Below is a small trained network, with its code and all its weights. Each question gives an input and a class and asks what happens when units are switched off, that is, made to give their printed mean instead of their output.

import numpy as np


def w(rows, s, z=0):
    codes = np.array(rows[::2]) - 128.0
    scale = np.full(codes.shape[1], s)
    scale[-1] = z or s
    return codes * scale


def f(y):
    return np.maximum(y, 0)


def log_softmax(a):
    a = a - a.max(-1, keepdims=True)
    return a - np.log(np.exp(a).sum(-1, keepdims=True))


def net(x, mask):
    res = np.array(x, float).reshape(1, 6) / 4 @ E
    y = f(res @ A[0][:, :-1].T + A[0][:, -1])
    res = res + np.where(mask, y, B[0][:, -1]) @ B[0][:, :-1]
    return log_softmax(res[-1] @ U[:, :-1].T + U[:, -1])


A, B = {}, {}
E = w([
[169,240,43,153,4,134,113],'x0',
[7,139,20,249,177,109,119],'x1',
[15,232,175,27,145,141,126],'x2',
[129,128,128,125,129,133,131],'x3',
[128,128,132,128,125,122,125],'x4',
[47,26,95,73,17,140,132],'x5',
],0.0032)
A[0] = w([
[158,220,75,148,39,133,121,9],'n1',
[85,131,104,174,145,122,126,93],'n2',
[143,127,141,115,122,128,127,116],'n3',
[153,206,84,143,53,132,121,8],'n4',
[182,76,108,166,120,128,126,93],'n5',
[104,150,133,105,132,130,127,87],'n6',
[40,13,99,70,2,124,139,2],'n7',
[39,218,150,39,142,138,124,70],'n8',
[123,105,141,126,152,126,127,65],'n9',
[132,144,121,130,112,128,127,50],'n10',
[105,149,134,106,132,129,127,88],'n11',
[184,75,108,168,119,128,125,96],'n12',
[193,120,185,71,99,125,128,106],'n13',
[130,136,125,129,120,129,126,84],'n14',
[101,130,112,157,139,126,124,94],'n15',
[210,119,199,56,91,124,129,102],'n16',
[168,178,141,151,181,123,132,51],'n17',
[110,105,121,117,104,125,129,53],'n18',
[150,156,137,142,158,123,128,62],'n19',
[85,170,138,86,135,132,126,75],'n20',
[100,130,113,157,138,125,125,96],'n21',
[199,215,151,168,219,120,135,49],'n22',
[158,166,139,146,168,125,130,52],'n23',
[174,85,111,160,121,128,126,100],'n24',
[142,167,106,137,90,130,125,33],'n25',
[87,169,137,88,135,132,127,75],'n26',
[117,139,131,117,130,129,127,102],'n27',
[185,75,108,168,118,128,125,96],'n28',
[100,156,130,104,134,132,126,75],'n29',
[152,159,138,143,161,123,129,58],'n30',
[75,180,142,74,136,132,126,69],'n31',
[7,139,69,252,172,118,128,84],'n32',
[205,56,98,182,116,130,123,101],'n33',
[103,46,173,113,216,130,126,46],'n34',
[97,26,183,109,237,131,126,43],'n35',
[140,127,138,118,123,129,129,119],'n36',
[208,118,198,59,92,124,128,103],'n37',
[164,173,141,149,176,123,131,48],'n38',
],0.0088,0.00069)
B[0] = w([
[134,156,166,110,53,98,159,208],'n1',
[123,147,95,114,136,139,123,173],'n2',
[126,135,115,125,131,131,126,143],'n3',
[133,152,159,113,66,102,154,194],'n4',
[124,114,138,146,163,128,168,177],'n5',
[130,120,131,138,141,128,146,148],'n6',
[144,78,175,133,137,138,2,249],'n7',
[135,93,141,170,183,126,198,214],'n8',
[132,136,134,126,109,122,136,145],'n9',
[128,132,133,126,117,122,135,138],'n10',
[129,120,132,138,141,128,145,148],'n11',
[124,113,139,147,164,128,169,178],'n12',
[114,157,72,115,139,142,118,197],'n13',
[128,130,131,127,123,125,131,132],'n14',
[127,140,107,120,133,135,125,156],'n15',
[110,165,57,112,143,145,116,215],'n16',
[130,99,146,128,126,132,81,165],'n17',
[130,119,137,129,128,129,104,148],'n18',
[129,112,138,129,128,130,101,148],'n19',
[131,112,134,148,154,127,161,167],'n20',
[127,140,107,120,133,135,125,156],'n21',
[130,77,160,127,124,136,44,196],'n22',
[129,106,142,129,127,131,92,155],'n23',
[125,116,137,143,157,128,162,169],'n24',
[130,139,144,122,96,116,141,159],'n25',
[131,113,134,146,153,127,160,165],'n26',
[128,124,130,132,134,128,136,137],'n27',
[124,113,139,147,164,128,170,179],'n28',
[131,119,130,138,143,128,150,151],'n29',
[129,110,139,129,128,131,99,150],'n30',
[131,108,137,153,161,126,168,178],'n31',
[118,180,35,88,148,157,113,253],'n32',
[122,107,144,154,178,127,184,198],'n33',
[137,158,154,118,56,104,154,201],'n34',
[138,166,161,116,39,98,160,219],'n35',
[127,133,118,126,130,130,126,140],'n36',
[111,164,60,112,142,145,116,213],'n37',
[129,102,144,129,127,132,85,161],'n38',
],0.033,0.0046)
U = w([
[87,192,8,86,154,173,116,235],'0',
[130,73,155,212,206,121,223,223],'1',
[153,175,183,102,4,61,164,1],'2',
[148,48,174,132,130,148,3,31],'3',
],0.0071,0.00021)

Each question gives the input, the list of numbers given to net, and the class t.
The units are the neurons (one row each of A and B). Each row of codes is followed by its name. A weight is (code - 128) times the scale printed after its matrix; where a second scale follows, it is the last column's (A, B and U).
mask holds one flag per neuron, in row order. A switched-off neuron (its flag False) gives its mean, the last column of its row in B, instead of its output. The means were averaged over made-up inputs and are rounded, as every weight is.
A unit's drop is (log p(t) with every unit on - log p(t) with that unit switched off) / (log p(t) with every unit on - log p(t) with every unit switched off).
The circuit of an input: a set's keep is (log p(t) with only the set's units on - log p(t) with every unit switched off) / (log p(t) with every unit on - log p(t) with every unit switched off). Starting from the 12 units with the biggest drops (on a tie, the unit counted first), units are removed one at a time, each time the one whose removal leaves the highest keep (on an exact tie, the one counted first), for as long as the keep stays at least 0.8.
circuit, biggest first: the units of the circuit, biggest drop first
unit that matters most: the unit with the biggest drop
k most important neurons: the k neurons with the biggest drops, biggest first
drop of u: that unit's drop, to one decimal
input [-6,4,1,0,7,1], class 2: circuit, biggest first -> [n35]
input [7,0,1,2,-7,-8], class 3: 2 most important neurons -> [n22 n35]
input [-4,-8,4,-2,-3,7], class 0: 3 most important neurons -> [n16 n37 n13]
input [-7,4,8,-6,4,-8], class 1: 3 most important neurons -> [n8 n7 n31]
input [6,0,-1,-7,-6,-5], class 2: 2 most important neurons -> [n1 n7]
input [-6,0,5,-3,6,-2], class 2: 3 most important neurons -> [n35 n34 n33]
input [-7,-8,4,-3,-3,-4], class 0: 4 most important neurons -> [n16 n37 n13 n1]
input [-6,-8,2,2,7,4], class 0: 3 most important neurons -> [n16 n37 n13]
input [7,1,7,-2,4,-3], class 1: 2 most important neurons -> [n8 n35]
input [-2,-7,-6,-8,-6,-7], class 0: 4 most important neurons -> [n16 n37 n7 n13]
input [7,-3,5,3,2,5], class 2: 2 most important neurons -> [n1 n4]
input [6,-5,-7,0,-8,1], class 1: 2 most important neurons -> [n33 n32]
input [-8,5,-4,-8,-2,-5], class 2: 2 most important neurons -> [n35 n34]
input [3,-1,4,5,-7,-8], class 3: unit that matters most -> n22
input [6,-5,3,8,4,8], class 3: 2 most important neurons -> [n7 n32]
input [-4,2,-1,5,5,4], class 2: drop of n17 -> 0.1
input [-3,3,-3,8,-1,7], class 3: drop of n7 -> 1.1
input [-2,1,-2,4,1,8], class 3: drop of n7 -> 0.3
